Below are the code and all the weights of a small trained network. Each question names an input and a target symbol and asks about switching units off, where a switched-off unit gives its printed mean instead of its output.

import numpy as np


def w(rows, s, z=0):
    codes = np.array(rows[::2]) - 128.0
    scale = np.full(codes.shape[1], s)
    scale[-1] = z or s
    return codes * scale


def f(y):
    return np.maximum(y, 0)


def softmax(a):
    e = np.exp(a - a.max(-1, keepdims=True))
    return e / e.sum(-1, keepdims=True)


def log_softmax(a):
    a = a - a.max(-1, keepdims=True)
    return a - np.log(np.exp(a).sum(-1, keepdims=True))


def net(x, mask):
    ids = ['βηλμξπτ'.index(c) for c in x.split()]
    T = len(ids)
    res = E[ids] + P[:T]
    u = 0
    for l in range(2):
        r = res
        for j in range(3):
            rows = slice(2 * j, 2 * j + 2)
            q, k, v = (r @ M[l][rows].T for M in (Q, K, V))
            z = softmax(np.where(np.tri(T) > 0, q @ k.T / 2**0.5, -1e9)) @ v
            o = O[l][rows]
            res = res + np.where(mask[u + j], z, o[:, -1]) @ o[:, :-1]
        u += 3
        y = f(res @ A[l][:, :-1].T + A[l][:, -1])
        res = res + np.where(mask[u : u + 4], y, B[l][:, -1]) @ B[l][:, :-1]
        u += 4
    return log_softmax(res[-1] @ U[:, :-1].T + U[:, -1])


Q, K, V, O, A, B = {}, {}, {}, {}, {}, {}
E = w([
[147,144,103,133,150,114],'β',
[128,87,158,101,92,102],'η',
[143,7,80,158,134,135],'λ',
[162,161,118,78,146,145],'μ',
[221,142,169,52,76,120],'ξ',
[82,153,157,147,151,93],'π',
[117,145,147,26,119,177],'τ',
],0.019)
P = w([
[155,106,112,149,180,195],'0',
[82,92,109,217,81,167],'1',
[138,91,80,124,174,61],'2',
[155,136,171,195,178,182],'3',
[95,137,53,205,60,125],'4',
[125,115,103,108,153,39],'5',
[161,170,198,173,182,165],'6',
[103,181,38,140,56,146],'7',
[116,142,135,93,137,21],'8',
[159,205,221,175,171,132],'9',
[130,156,3,161,69,140],'10',
[162,112,111,89,139,40],'11',
],0.011)
Q[0] = w([
[110,167,127,129,121,79],'0.h1',
[116,140,210,250,178,173],'0.h1',
[106,204,115,143,99,184],'0.h2',
[207,135,238,216,205,149],'0.h2',
[183,122,94,76,195,19],'0.h3',
[208,242,254,177,190,169],'0.h3',
],0.0092)
K[0] = w([
[97,99,127,109,232,127],'0.h1',
[79,123,107,111,100,128],'0.h1',
[169,230,171,154,82,101],'0.h2',
[71,156,144,72,89,126],'0.h2',
[224,186,137,105,36,60],'0.h3',
[59,247,158,81,77,93],'0.h3',
],0.011)
V[0] = w([
[28,170,132,148,77,207],'0.h1',
[163,194,118,130,88,72],'0.h1',
[112,172,91,116,117,92],'0.h2',
[150,154,127,2,35,158],'0.h2',
[19,74,91,93,173,139],'0.h3',
[63,153,102,187,210,112],'0.h3',
],0.0088)
O[0] = w([
[155,153,170,70,55,128,19],'0.h1',
[190,79,34,152,142,137,112],'0.h1',
[95,136,179,138,125,224,83],'0.h2',
[108,150,126,155,129,146,113],'0.h2',
[105,128,106,184,135,162,67],'0.h3',
[177,197,104,255,168,104,4],'0.h3',
],0.0096,0.0039)
A[0] = w([
[241,177,109,138,255,94,4],'0.n1',
[115,78,128,49,111,74,178],'0.n2',
[156,169,173,96,97,175,238],'0.n3',
[185,106,102,114,86,99,228],'0.n4',
],0.0075,0.0014)
B[0] = w([
[73,209,45,143,127,5,183],'0.n1',
[109,133,28,84,89,80,254],'0.n2',
[238,74,96,192,177,198,178],'0.n3',
[158,220,254,195,74,155,190],'0.n4',
],0.0067,0.0083)
Q[1] = w([
[243,93,61,59,126,83],'1.h1',
[57,183,137,1,87,58],'1.h1',
[118,120,153,164,98,122],'1.h2',
[144,82,67,73,233,102],'1.h2',
[90,146,228,246,102,174],'1.h3',
[76,188,199,101,43,4],'1.h3',
],0.0067)
K[1] = w([
[193,114,58,49,65,179],'1.h1',
[107,154,128,61,161,2],'1.h1',
[25,81,162,200,111,198],'1.h2',
[158,114,148,175,100,154],'1.h2',
[89,219,194,67,133,116],'1.h3',
[116,53,101,175,199,131],'1.h3',
],0.0089)
V[1] = w([
[110,191,168,129,107,86],'1.h1',
[143,96,127,156,105,130],'1.h1',
[108,106,39,147,101,144],'1.h2',
[173,112,185,109,92,95],'1.h2',
[11,205,145,120,123,95],'1.h3',
[122,166,183,87,122,107],'1.h3',
],0.011)
O[1] = w([
[194,5,121,140,73,173,125],'1.h1',
[120,171,255,60,77,133,79],'1.h1',
[128,93,61,120,135,207,234],'1.h2',
[152,153,139,163,55,45,139],'1.h2',
[84,229,98,125,142,76,41],'1.h3',
[188,178,151,57,85,125,2],'1.h3',
],0.0076,0.0042)
A[1] = w([
[77,93,107,163,155,42,153],'1.n1',
[140,125,158,190,114,255,251],'1.n2',
[140,113,97,152,26,125,30],'1.n3',
[182,117,194,170,204,47,152],'1.n4',
],0.009,0.0027)
B[1] = w([
[117,96,159,233,57,125,254],'1.n1',
[90,192,185,109,80,106,203],'1.n2',
[21,184,103,168,188,153,192],'1.n3',
[167,87,87,151,201,10,165],'1.n4',
],0.011,0.0083)
U = w([
[144,172,57,159,106,216,44],'β',
[106,123,132,83,150,91,32],'η',
[100,112,168,127,215,134,53],'λ',
[110,115,134,95,255,136,171],'μ',
[207,57,137,127,147,175,245],'ξ',
[147,155,144,131,181,99,20],'π',
[118,169,171,143,127,176,252],'τ',
],0.0093,0.0036)

Each question gives the input, a string of symbols that net reads in full, and the target symbol t.
The units are the heads (2 rows each of Q, K, V and O) and the neurons (one row each of A and B). Each row of codes is followed by its name. A weight is (code - 128) times the scale printed after its matrix; where a second scale follows, it is the last column's (O, A, B and U).
mask holds one flag per unit, layer by layer, with each layer's heads first. A switched-off unit (its flag False) gives its mean, the last column of its rows in O or B, instead of its output. The means were averaged over made-up inputs and are rounded, as every weight is.
A unit's drop is (log p(t) with every unit on - log p(t) with that unit switched off) / (log p(t) with every unit on - log p(t) with every unit switched off).
The circuit of an input: a set's keep is (log p(t) with only the set's units on - log p(t) with every unit switched off) / (log p(t) with every unit on - log p(t) with every unit switched off). Starting from the 12 units with the biggest drops (on a tie, the unit counted first), units are removed one at a time, each time the one whose removal leaves the highest keep (on an exact tie, the one counted first), for as long as the keep stays at least 0.8.
circuit, biggest first: the units of the circuit, biggest drop first
unit that matters most: the unit with the biggest drop
top k neurons: the k neurons with the biggest drops, biggest first
k most important neurons of layer l: the k neurons of layer l with the biggest drops, biggest first
which heads matter: for each layer, one digit per head in row order, 1 if its drop is at least 0.15 and else 0, layers parted by /
input ξ π β, target η: which heads matter => 001 / 000
input π λ η, target ξ: most important neuron of layer 0 => [0.n1]
input π ξ π μ, target π: which heads matter => 001 / 010
input π π π λ λ ξ ξ η λ ξ, target ξ: top 2 neurons => [0.n3, 1.n2]
input β μ π τ β π μ η ξ μ, target ξ: circuit, biggest first => [0.h3, 0.n4, 1.h1]
input β β ξ, target η: circuit, biggest first => [0.h3, 0.n2]
input μ μ π ξ τ η λ, target τ: which heads matter => 110 / 000
input η λ π λ β μ η λ π λ, target π: circuit, biggest first => [0.h3, 1.n4, 1.h1]
input μ λ τ μ, target τ: circuit, biggest first => [0.h2, 1.n2, 0.n2]
input λ τ η μ η η, target ξ: which heads matter => 001 / 001
input β ξ μ β λ β μ β τ, target ξ: which heads matter => 000 / 001
input π ξ τ β π μ, target η: circuit, biggest first => [0.h3, 0.n2]
input ξ π τ, target η: 2 most important neurons of layer 0 => [0.n4, 0.n2]
input τ β τ β, target τ: unit that matters most => 0.h2
input π λ η τ τ η μ π τ, target ξ: circuit, biggest first => [1.h3, 0.h2]
input η τ τ λ λ β μ π β μ, target π: 3 most important neurons of layer 0 => [0.n2, 0.n3, 0.n1]
input μ μ λ β β μ τ μ μ μ ξ, target τ: which heads matter => 000 / 101
input β η μ, target β: 2 most important neurons of layer 1 => [1.n1, 1.n4]
input μ τ η β λ ξ β τ ξ π λ π, target ξ: 2 most important neurons of layer 1 => [1.n1, 1.n2]
input μ ξ π, target η: unit that matters most => 0.h3
input ξ β ξ, target η: 2 most important neurons of layer 0 => [0.n2, 0.n3]
input β ξ η τ ξ β μ, target ξ: circuit, biggest first => [0.h3, 0.n3, 1.h3]
input ξ λ μ λ τ τ β β π β, target π: circuit, biggest first => [0.h3, 1.n4]
input ξ ξ τ β τ λ η π λ ξ λ π, target ξ: top 3 neurons => [1.n1, 0.n1, 1.n2]
input λ μ μ β β τ λ τ β, target ξ: top 2 neurons => [1.n1, 1.n3]
input μ β μ η π τ π ξ η π, target π: circuit, biggest first => [1.n4, 0.h3]
input μ τ τ λ λ π μ ξ β, target η: circuit, biggest first => [0.h3]
input η β β, target π: top 3 neurons => [0.n2, 0.n1, 1.n4]
input π β λ ξ π λ η, target π: circuit, biggest first => [0.h3, 1.n4]
